grid = 120  127  113  103  122  143  129  138  116  138  135  132  155  119
grid[0]: 120
grid[1]: 127
grid[5]: 143
grid[-3]: 132

W = [[122, 123, 134, 130, 134, 124, 136, 134, 123, 129, 110], [136, 129, 118, 129, 115, 125, 133, 123, 131, 120, 135], [123, 125, 129, 124, 132, 123, 140, 138, 129, 131, 105], [134, 134, 117, 121, 118, 126, 133, 129, 137, 125, 132], [130, 140, 131, 119, 129, 135, 117, 133, 141, 136, 144], [124, 122, 137, 137, 133, 127, 127, 125, 118, 126, 126], [122, 125, 134, 128, 135, 125, 134, 136, 126, 132, 111], [136, 126, 111, 128, 112, 120, 142, 125, 130, 117, 125], [120, 127, 142, 130, 140, 130, 124, 133, 124, 134, 123], [121, 126, 140, 129, 139, 128, 127, 134, 125, 134, 120], [124, 118, 129, 137, 128, 121, 140, 128, 116, 122, 109], [127, 137, 129, 118, 131, 131, 127, 136, 139, 135, 128], [127, 129, 117, 118, 125, 122, 144, 139, 137, 130, 106], [131, 140, 129, 119, 128, 135, 118, 132, 140, 135, 144], [121, 127, 140, 129, 139, 129, 126, 135, 125, 134, 120]]
W[0, 0]	122
W[-4]	[127, 137, 129, 118, 131, 131, 127, 136, 139, 135, 128]
W[-7, 5]	130
W[-10, -9]	137
W[13, -6]	135
W[-7, -2]	134
W[-11, 3]	119
W[-2, -4]	132
W[0, 2]	134
W[8, 4]	140
W[-8, 0]	136
W[-3]	[127, 129, 117, 118, 125, 122, 144, 139, 137, 130, 106]
W[3, -11]	134
W[-10, 5]	127
W[:, 0]	[122, 136, 123, 134, 130, 124, 122, 136, 120, 121, 124, 127, 127, 131, 121]
W[-4, 1]	137
W[0, 7]	134
W[0, -3]	123
W[:, 10]	[110, 135, 105, 132, 144, 126, 111, 125, 123, 120, 109, 128, 106, 144, 120]
W[6, -2]	132
W[-12, 1]	134
W[-7, 2]	142
W[-14]	[136, 129, 118, 129, 115, 125, 133, 123, 131, 120, 135]
W[-1, 8]	125
W[-5, 9]	122
W[-5, -7]	128
W[2, 0]	123
W[-13, -9]	129
W[-10]	[124, 122, 137, 137, 133, 127, 127, 125, 118, 126, 126]
W[11, -2]	135
W[2, 8]	129
W[14]	[121, 127, 140, 129, 139, 129, 126, 135, 125, 134, 120]
W[-3, -11]	127
W[:, 6]	[136, 133, 140, 133, 117, 127, 134, 142, 124, 127, 140, 127, 144, 118, 126]
W[-12, -9]	117
W[:, -8]	[130, 129, 124, 121, 119, 137, 128, 128, 130, 129, 137, 118, 118, 119, 129]

m =
[[128 129 128 128 128 132 128 130 128 129 128 130 128]
 [128 128 128 127 129 131 128 129 128 128 128 128 129]
 [128 128 129 128 129 128 128 128 128 128 129 128 128]
 [128 128 129 129 128 139 129 129 128 129 130 130 128]
 [128 128 129 128 129 133 129 129 128 128 129 129 128]
 [128 128 131 128 129 143 130 128 128 128 131 129 128]
 [130 128 128 125 130 129 128 128 128 128 128 129 132]
 [128 129 128 128 128 131 128 130 128 128 128 129 128]
 [130 128 130 128 130 134 129 128 128 128 129 128 128]
 [128 128 130 128 129 137 129 128 128 128 130 129 128]
 [129 128 129 128 129 134 129 128 128 128 129 128 128]
 [128 128 131 129 128 149 131 128 128 128 132 131 128]
 [128 129 128 128 129 134 129 130 128 129 129 130 128]
 [130 128 131 128 130 136 129 128 128 128 130 128 128]]
m[0][0]: 128
m[8][7]: 128
m[11]: [128, 128, 131, 129, 128, 149, 131, 128, 128, 128, 132, 131, 128]
m[8]: [130, 128, 130, 128, 130, 134, 129, 128, 128, 128, 129, 128, 128]
m[13]: [130, 128, 131, 128, 130, 136, 129, 128, 128, 128, 130, 128, 128]
m[12][11]: 130
m[1][12]: 129
m[6][5]: 129
m[8][9]: 128
m[7][4]: 128
m[:, 9]: [129, 128, 128, 129, 128, 128, 128, 128, 128, 128, 128, 128, 129, 128]
m[:, 2]: [128, 128, 129, 129, 129, 131, 128, 128, 130, 130, 129, 131, 128, 131]
m[2][4]: 129
m[4]: [128, 128, 129, 128, 129, 133, 129, 129, 128, 128, 129, 129, 128]
m[0][2]: 128
m[6][6]: 128
m[1][8]: 128
m[2][5]: 128
m[1][4]: 129
m[3][8]: 128
m[9][3]: 128
m[4][7]: 129
m[3][3]: 129
m[9][5]: 137
m[10]: [129, 128, 129, 128, 129, 134, 129, 128, 128, 128, 129, 128, 128]
m[3]: [128, 128, 129, 129, 128, 139, 129, 129, 128, 129, 130, 130, 128]
m[13][11]: 128
m[8][6]: 129
m[6][8]: 128
m[7][8]: 128
m[13][5]: 136
m[1]: [128, 128, 128, 127, 129, 131, 128, 129, 128, 128, 128, 128, 129]

arr =
[[120 122 125 109 137 140 131 119 116 120 118]
 [147 128 127 127 136 143 150 116 125 125 124]
 [119 122 136 117 122 128 139 126 149 143 124]]
arr[0][0] = 120
arr[1][1] = 128
arr[2][8] = 149
arr[0][8] = 116
arr[:, 8] = [116, 125, 149]
arr[1][0] = 147
arr[2] = [119, 122, 136, 117, 122, 128, 139, 126, 149, 143, 124]
arr[1][5] = 143
arr[2][2] = 136
arr[2][7] = 126

data =
[[122 133 144 138 140 117 142]
 [116 133 128 141 120 106 130]
 [134 137 148 110 131 121 128]
 [143 116 115 130 120 136 114]
 [122 126 147 109 119 123 134]
 [145 140 120 137 124 112 131]
 [144 114 139 117 117 121 134]
 [120 132 103 125 137 124 120]
 [137 122 106 130 128 128 146]]
Rows and columns are counted from 0.
(0, 0): 122
(6, 3): 117
(6, 6): 134
(7, 0): 120
(0, 1): 133
(7, 1): 132
(2, 2): 148
(7, 6): 120
(3, 2): 115
(2, 0): 134
(7, 5): 124
(1, 3): 141
(6, 4): 117
(1, 4): 120
(1, 0): 116
(8, 3): 130
(0, 5): 117
(6, 5): 121
(6, 2): 139
(2, 1): 137
(1, 5): 106

x =
[[135 146 138 114 140 120 126 138 133 133]
 [131 124 142 126 157 112 139 142 123 125]
 [135 129 133 128 124 119 118 130 132 139]]
Rows and columns are counted from 0.
(0, 0) => 135
(0, 6) => 126
(2, 2) => 133
(1, 0) => 131
(2, 0) => 135
(0, 4) => 140
(1, 4) => 157
(1, 1) => 124
(1, 3) => 126
(0, 7) => 138
(0, 5) => 120
(1, 5) => 112

A =
126  127  128  125  132  125  122  132  127  129  129  121  130  128  125  122
129  120  133  155  121  122  126  128  127  136  138  139  130  131  125  125
144  127  114  113  129  133  127  131  145  130  114  125  123  131  138  106
118  124  127  127  133  132  124  124  121  123  132  122  131  131  125  133
139  139  116  145  114  116  135  133  136  137  130  144  129  131  120  125
122  127  116  129  130  137  132  128  131  128  129  133  128  127  131  135
142  145  116  110  132  110  117  135  137  119  113  117  119  126  132  107
124  117  115  134  126  134  137  125  132  134  130  136  131  122  133  131
107  140  121  117  144  142  126  139  108  127  140  125  133  129  119  157
137  106  130  130  120  142  138  120  147  135  120  132  129  126  140  114
A[-10, 0] = 126
A[8] = [107, 140, 121, 117, 144, 142, 126, 139, 108, 127, 140, 125, 133, 129, 119, 157]
A[6, 3] = 110
A[7, -12] = 126
A[-7, 1] = 124
A[8, -14] = 121
A[:, -3] = [128, 131, 131, 131, 131, 127, 126, 122, 129, 126]
A[-2, -11] = 142
A[:, 7] = [132, 128, 131, 124, 133, 128, 135, 125, 139, 120]
A[:, 12] = [130, 130, 123, 131, 129, 128, 119, 131, 133, 129]
A[:, -6] = [129, 138, 114, 132, 130, 129, 113, 130, 140, 120]
A[-7, -7] = 123
A[:, -15] = [127, 120, 127, 124, 139, 127, 145, 117, 140, 106]
A[2, -16] = 144
A[-6, 12] = 129
A[4, 2] = 116
A[9, 2] = 130
A[2, 7] = 131
A[-7, 12] = 131
A[:, -12] = [132, 121, 129, 133, 114, 130, 132, 126, 144, 120]
A[-10, 14] = 125
A[6, -9] = 135
A[-8, 14] = 138
A[-8, -13] = 113
A[-1, 11] = 132
A[-4, 12] = 119
A[:, 3] = [125, 155, 113, 127, 145, 129, 110, 134, 117, 130]
A[5, -14] = 116
A[-10, -14] = 128
A[-5, -4] = 128
A[-1, 15] = 114
A[-7] = [118, 124, 127, 127, 133, 132, 124, 124, 121, 123, 132, 122, 131, 131, 125, 133]
A[1, 6] = 126
A[-9, 4] = 121
A[4, -1] = 125
A[-10] = [126, 127, 128, 125, 132, 125, 122, 132, 127, 129, 129, 121, 130, 128, 125, 122]
A[-9, -5] = 139
